m =
[[127 148 144 147 128 104 134 132 117 129]
 [125 144 140 146 134 118 135 119 133 136]]
Indices start at 1.
row 1 col 1	127
row 1 col 4	147
row 2 col 1	125
row 2 col 9	133
row 2 col 7	135
row 2 col 10	136

data =
[[143 134 110 116 138]
 [117 121 149 140 122]
 [117 120 149 140 124]
 [125 125 119 112 137]
 [145 125 118 121 134]]
Indices start at 1.
(1, 1) = 143
(4, 4) = 112
(4, 3) = 119
(3, 4) = 140
(3, 2) = 120
(4, 2) = 125
(2, 4) = 140
(5, 2) = 125

A =
[[122 126 122 123 135 124 128 128 134 138 129 127 126 130 133 128]
 [118 131 133 125 137 136 142 136 131 126 121 124 100 129 125 120]
 [129 129 127 125 129 129 132 125 129 127 131 125 128 133 125 126]
 [122 130 130 128 135 124 135 128 132 131 132 130 122 136 133 127]]
Rows and columns are counted from 1.
row 1 col 1 => 122
row 4 col 5 => 135
row 1 col 4 => 123
row 2 col 7 => 142
row 4 col 1 => 122
row 3 col 10 => 127
row 4 col 7 => 135
row 2 col 9 => 131
row 3 col 3 => 127
row 2 col 14 => 129
row 1 col 12 => 127
row 3 col 9 => 129
row 2 col 13 => 100
row 3 col 12 => 125
row 4 col 15 => 133
row 3 col 11 => 131
row 2 col 2 => 131
row 2 col 15 => 125
row 3 col 4 => 125
row 3 col 1 => 129
row 4 col 14 => 136

grid =
[[113 120 126 132]
 [111 119 126 133]
 [103 116 122 126]
 [104 117 121 124]
 [102 117 125 130]
 [104 117 126 131]
 [107 118 126 133]
 [112 120 126 133]
 [102 116 123 128]
 [114 120 126 132]
 [107 117 120 123]
 [109 119 127 133]
 [105 118 126 132]]
Indices start at 1.
(1, 1) => 113
(7, 2) => 118
(10, 2) => 120
(7, 1) => 107
(4, 3) => 121
(9, 3) => 123
(3, 3) => 122
(2, 1) => 111
(1, 3) => 126
(4, 1) => 104
(8, 4) => 133
(13, 1) => 105
(10, 3) => 126
(13, 2) => 118
(12, 4) => 133
(11, 2) => 117
(3, 4) => 126
(3, 2) => 116
(13, 3) => 126
(5, 2) => 117
(6, 4) => 131

M =
[[122 150 121 123 128 125 118 136]
 [131 125 118 122 130 117 136 122]
 [130 121 130 126 113 145 125 114]
 [124 126 140 140 130 125 131 116]
 [126 124 122 127 116 123 138 122]
 [140 120 112 130 118 117 135 132]
 [115 138 144 143 126 130 116 132]
 [132 132 115 134 137 131 120 137]
 [122 117 140 142 134 115 130 134]
 [118 120 119 116 148 110 139 117]
 [119 100 138 142 141 112 122 131]
 [128 128 128 120 131 125 121 142]
 [122 115 146 129 127 123 120 125]]
Indices start at 1.
row 1 col 1 = 122
row 13 col 5 = 127
row 2 col 6 = 117
row 10 col 1 = 118
row 6 col 3 = 112
row 7 col 2 = 138
row 11 col 8 = 131
row 2 col 5 = 130
row 9 col 8 = 134
row 11 col 1 = 119
row 1 col 3 = 121
row 11 col 4 = 142
row 4 col 1 = 124
row 10 col 3 = 119
row 4 col 4 = 140
row 5 col 1 = 126
row 6 col 5 = 118
row 1 col 4 = 123
row 4 col 6 = 125
row 1 col 5 = 128
row 9 col 1 = 122
row 3 col 1 = 130
row 6 col 7 = 135
row 2 col 2 = 125
row 8 col 5 = 137
row 4 col 5 = 130
row 12 col 8 = 142
row 12 col 7 = 121
row 7 col 5 = 126
row 8 col 3 = 115
row 12 col 6 = 125
row 3 col 3 = 130
row 12 col 4 = 120
row 7 col 1 = 115
row 5 col 3 = 122
row 5 col 5 = 116

x =
array([[141, 116, 125, 142],
       [152, 123, 121, 133],
       [151, 122, 122, 134],
       [138, 114, 127, 142]])
Rows and columns are counted from 1.
(1, 1) -> 141
(3, 2) -> 122
(4, 4) -> 142
(2, 2) -> 123
(4, 3) -> 127
(1, 4) -> 142

B =
[[111 122 124 118 129 137 139 141 137 127 130 116 123 136]
 [128 127 130 130 128 126 120 141 133 124 128 131 122 129]
 [124 133 126 134 134 135 129 141 135 124 130 120 123 122]
 [138 123 133 142 117 133 115 141 127 114 118 127 121 126]
 [134 130 131 132 127 124 125 141 124 128 128 132 121 125]
 [134 123 138 132 108 121 139 141 123 134 137 129 119 143]
 [129 127 131 130 122 126 130 141 127 130 130 128 121 132]
 [131 127 133 130 120 125 133 141 126 129 132 127 121 133]
 [119 135 115 123 152 138 116 141 135 123 118 126 126 110]
 [127 128 128 128 128 129 127 141 128 129 129 126 122 128]
 [125 130 124 126 135 131 124 141 131 127 125 127 123 122]
 [129 130 126 127 128 131 138 141 120 133 129 127 123 126]
 [132 124 137 132 112 121 136 141 124 131 134 128 119 139]
 [129 124 131 126 128 127 131 141 129 126 128 125 121 127]
 [129 127 130 130 123 126 131 141 127 130 131 127 121 132]]
Rows and columns are counted from 1.
(1, 1) => 111
(5, 9) => 124
(2, 9) => 133
(11, 13) => 123
(11, 14) => 122
(10, 14) => 128
(7, 2) => 127
(14, 5) => 128
(4, 5) => 117
(8, 10) => 129
(13, 10) => 131
(6, 11) => 137
(9, 7) => 116
(5, 7) => 125
(10, 9) => 128
(9, 8) => 141
(5, 8) => 141
(4, 8) => 141
(3, 7) => 129
(1, 12) => 116
(8, 1) => 131
(13, 1) => 132
(11, 6) => 131
(13, 8) => 141
(8, 14) => 133
(10, 8) => 141
(15, 13) => 121
(1, 11) => 130
(14, 7) => 131
(7, 13) => 121
(13, 5) => 112
(13, 9) => 124
(7, 1) => 129
(14, 6) => 127
(9, 3) => 115
(2, 11) => 128

X =
[[118 133 139 130 127 131 126 136 135 122 116 110 137 109 132]
 [124 132 132 130 128 129 128 128 128 127 124 124 132 119 128]
 [139 129 136 125 129 130 130 130 130 133 118 117 120 141 128]
 [133 127 123 128 129 126 130 123 124 131 134 137 124 136 126]
 [134 121 130 123 127 130 126 135 135 127 127 121 122 144 131]
 [119 124 122 129 126 128 125 130 130 122 136 134 134 119 129]
 [123 132 130 130 128 128 128 128 128 127 126 126 133 117 128]
 [116 140 141 133 128 130 128 130 130 125 113 112 140  98 129]]
Indices start at 1.
(1, 1) -> 118
(6, 1) -> 119
(3, 12) -> 117
(8, 4) -> 133
(6, 5) -> 126
(1, 8) -> 136
(6, 9) -> 130
(3, 1) -> 139
(1, 7) -> 126
(3, 15) -> 128
(4, 13) -> 124
(8, 7) -> 128
(5, 10) -> 127
(3, 13) -> 120
(2, 4) -> 130
(4, 6) -> 126
(7, 14) -> 117
(5, 3) -> 130
(1, 2) -> 133
(3, 9) -> 130
(4, 10) -> 131
(7, 9) -> 128
(2, 12) -> 124
(3, 8) -> 130
(6, 3) -> 122
(8, 13) -> 140
(4, 14) -> 136
(4, 5) -> 129
(5, 1) -> 134
(8, 10) -> 125
(2, 15) -> 128

a =
[[138 150 126 127 126 124]
 [131 133 128 129 127 129]
 [129 132 123 124 124 123]
 [131 138 129 127 127 128]
 [134 144 138 135 136 140]
 [128 126 134 131 133 135]
 [126 126 123 122 121 119]
 [126 121 127 127 128 127]
 [127 125 136 139 140 139]]
Indices start at 1.
row 1 col 1 = 138
row 1 col 4 = 127
row 2 col 2 = 133
row 9 col 4 = 139
row 7 col 4 = 122
row 8 col 4 = 127
row 9 col 2 = 125
row 8 col 5 = 128
row 9 col 6 = 139
row 3 col 3 = 123
row 6 col 3 = 134
row 9 col 3 = 136
row 2 col 3 = 128
row 8 col 3 = 127
row 4 col 1 = 131
row 3 col 2 = 132
row 8 col 1 = 126
row 8 col 2 = 121
row 4 col 3 = 129
row 2 col 6 = 129
